Here is a tiny trained network, its code and every weight. The questions are about switching its units off for an input and a class, where a switched-off unit gives its printed mean instead of its output.

import numpy as np


def w(rows, s, z=0):
    codes = np.array(rows[::2]) - 128.0
    scale = np.full(codes.shape[1], s)
    scale[-1] = z or s
    return codes * scale


def f(y):
    return y / 2 * (1 + np.tanh(0.7978845608 * (y + 0.044715 * y**3)))


def log_softmax(a):
    a = a - a.max(-1, keepdims=True)
    return a - np.log(np.exp(a).sum(-1, keepdims=True))


def net(x, mask):
    res = np.array(x, float).reshape(1, 5) / 4 @ E
    y = f(res @ A[0][:, :-1].T + A[0][:, -1])
    res = res + np.where(mask, y, B[0][:, -1]) @ B[0][:, :-1]
    return log_softmax(res[-1] @ U[:, :-1].T + U[:, -1])


A, B = {}, {}
E = w([
[69,129,255,97],'x0',
[41,92,63,165],'x1',
[111,132,104,11],'x2',
[124,136,130,131],'x3',
[159,60,110,133],'x4',
],0.008)
A[0] = w([
[149,86,183,224,103],'N1',
[10,41,84,126,186],'N2',
[68,83,195,104,199],'N3',
[181,192,143,98,159],'N4',
[53,83,83,175,187],'N5',
[101,152,105,54,95],'N6',
[36,90,108,151,83],'N7',
[193,188,34,130,108],'N8',
[44,171,65,149,75],'N9',
[116,213,175,218,173],'N10',
[148,138,171,210,141],'N11',
[168,182,52,138,72],'N12',
[116,104,103,28,151],'N13',
[61,113,100,139,138],'N14',
[229,227,157,84,157],'N15',
[56,70,88,124,72],'N16',
[144,39,201,118,155],'N17',
[36,88,214,119,145],'N18',
[166,132,82,142,97],'N19',
[210,48,106,122,196],'N20',
[179,168,118,69,133],'N21',
[82,183,147,50,201],'N22',
[163,160,234,144,253],'N23',
[179,129,110,189,120],'N24',
[183,112,69,144,130],'N25',
[123,119,73,143,87],'N26',
[145,123,157,198,120],'N27',
[122,145,136,17,192],'N28',
[95,129,200,174,182],'N29',
[125,23,112,110,223],'N30',
[12,143,112,130,201],'N31',
[77,254,124,117,194],'N32',
[212,179,161,122,101],'N33',
[171,152,24,118,151],'N34',
[50,161,91,125,182],'N35',
[114,108,85,18,115],'N36',
],0.0085,0.004)
B[0] = w([
[19,113,101,186,192],'N1',
[199,124,192,241,237],'N2',
[128,235,123,118,212],'N3',
[164,16,114,225,177],'N4',
[187,147,167,173,216],'N5',
[69,83,129,189,158],'N6',
[162,102,206,151,167],'N7',
[102,232,237,99,203],'N8',
[194,15,225,106,165],'N9',
[92,126,71,209,201],'N10',
[59,97,51,171,182],'N11',
[79,244,213,6,166],'N12',
[65,94,106,253,192],'N13',
[215,99,166,114,163],'N14',
[191,69,183,233,224],'N15',
[118,103,223,162,158],'N16',
[183,207,139,132,184],'N17',
[133,239,174,109,219],'N18',
[31,230,147,82,149],'N19',
[182,211,125,184,208],'N20',
[107,76,167,217,171],'N21',
[141,147,61,181,213],'N22',
[164,168,110,200,253],'N23',
[27,172,122,171,167],'N24',
[124,179,173,136,181],'N25',
[135,143,213,101,145],'N26',
[59,97,67,146,163],'N27',
[65,188,96,247,220],'N28',
[98,184,85,108,198],'N29',
[152,191,94,161,200],'N30',
[230,136,131,209,211],'N31',
[194,135,114,205,197],'N32',
[146,2,184,192,171],'N33',
[108,230,170,161,217],'N34',
[202,81,119,203,183],'N35',
[19,100,75,234,193],'N36',
],0.0044,0.0057)
U = w([
[175,150,95,158,203],'0',
[100,226,212,106,106],'1',
[226,72,169,165,87],'2',
[159,149,102,154,168],'3',
[7,95,60,165,127],'4',
[136,101,111,69,131],'5',
[90,27,99,48,4],'6',
[82,44,101,52,1],'7',
],0.011,0.0066)

Each question gives the input, the list of numbers given to net, and the class t.
The units are the neurons (one row each of A and B). Each row of codes is followed by its name. A weight is (code - 128) times the scale printed after its matrix; where a second scale follows, it is the last column's (A, B and U).
mask holds one flag per neuron, in row order. A switched-off neuron (its flag False) gives its mean, the last column of its row in B, instead of its output. The means were averaged over made-up inputs and are rounded, as every weight is.
A unit's drop is (log p(t) with every unit on - log p(t) with that unit switched off) / (log p(t) with every unit on - log p(t) with every unit switched off).
The circuit of an input: a set's keep is (log p(t) with only the set's units on - log p(t) with every unit switched off) / (log p(t) with every unit on - log p(t) with every unit switched off). Starting from the 12 units with the biggest drops (on a tie, the unit counted first), units are removed one at a time, each time the one whose removal leaves the highest keep (on an exact tie, the one counted first), for as long as the keep stays at least 0.8.
circuit, biggest first: the units of the circuit, biggest drop first
unit that matters most: the unit with the biggest drop
top k neurons: the k neurons with the biggest drops, biggest first
drop of u: that unit's drop, to one decimal
input [-3,-8,0,-3,-6], class 2: circuit, biggest first => [N15, N33]
input [-5,-1,7,-3,4], class 4: unit that matters most => N36
input [7,0,-8,4,2], class 4: circuit, biggest first => [N1, N11]
input [6,1,8,-1,0], class 4: circuit, biggest first => [N36, N13]
input [5,-6,3,4,-4], class 2: circuit, biggest first => [N15, N4]
input [-8,-5,-7,-7,-8], class 1: circuit, biggest first => [N8, N12]
input [6,0,-8,-3,4], class 4: circuit, biggest first => [N1, N11]
input [6,8,8,8,0], class 0: circuit, biggest first => [N31, N2]
input [-6,8,-3,6,2], class 2: circuit, biggest first => [N9, N2, N5]
input [7,-5,-6,7,-1], class 0: top 2 neurons => [N23, N10]
input [5,-7,1,-3,-7], class 2: circuit, biggest first => [N15, N4]
input [-8,-5,6,4,-3], class 1: circuit, biggest first => [N8, N12]
input [3,-6,7,-4,-5], class 4: top 2 neurons => [N28, N36]
input [-6,8,2,7,1], class 2: top 2 neurons => [N9, N2]
input [-5,7,-3,-4,-3], class 2: unit that matters most => N9
input [-8,7,-1,5,1], class 1: drop of N12 => 0.1
input [4,-1,-5,0,-8], class 3: drop of N30 => 0.0
input [6,0,7,0,-4], class 4: drop of N20 => 0.1
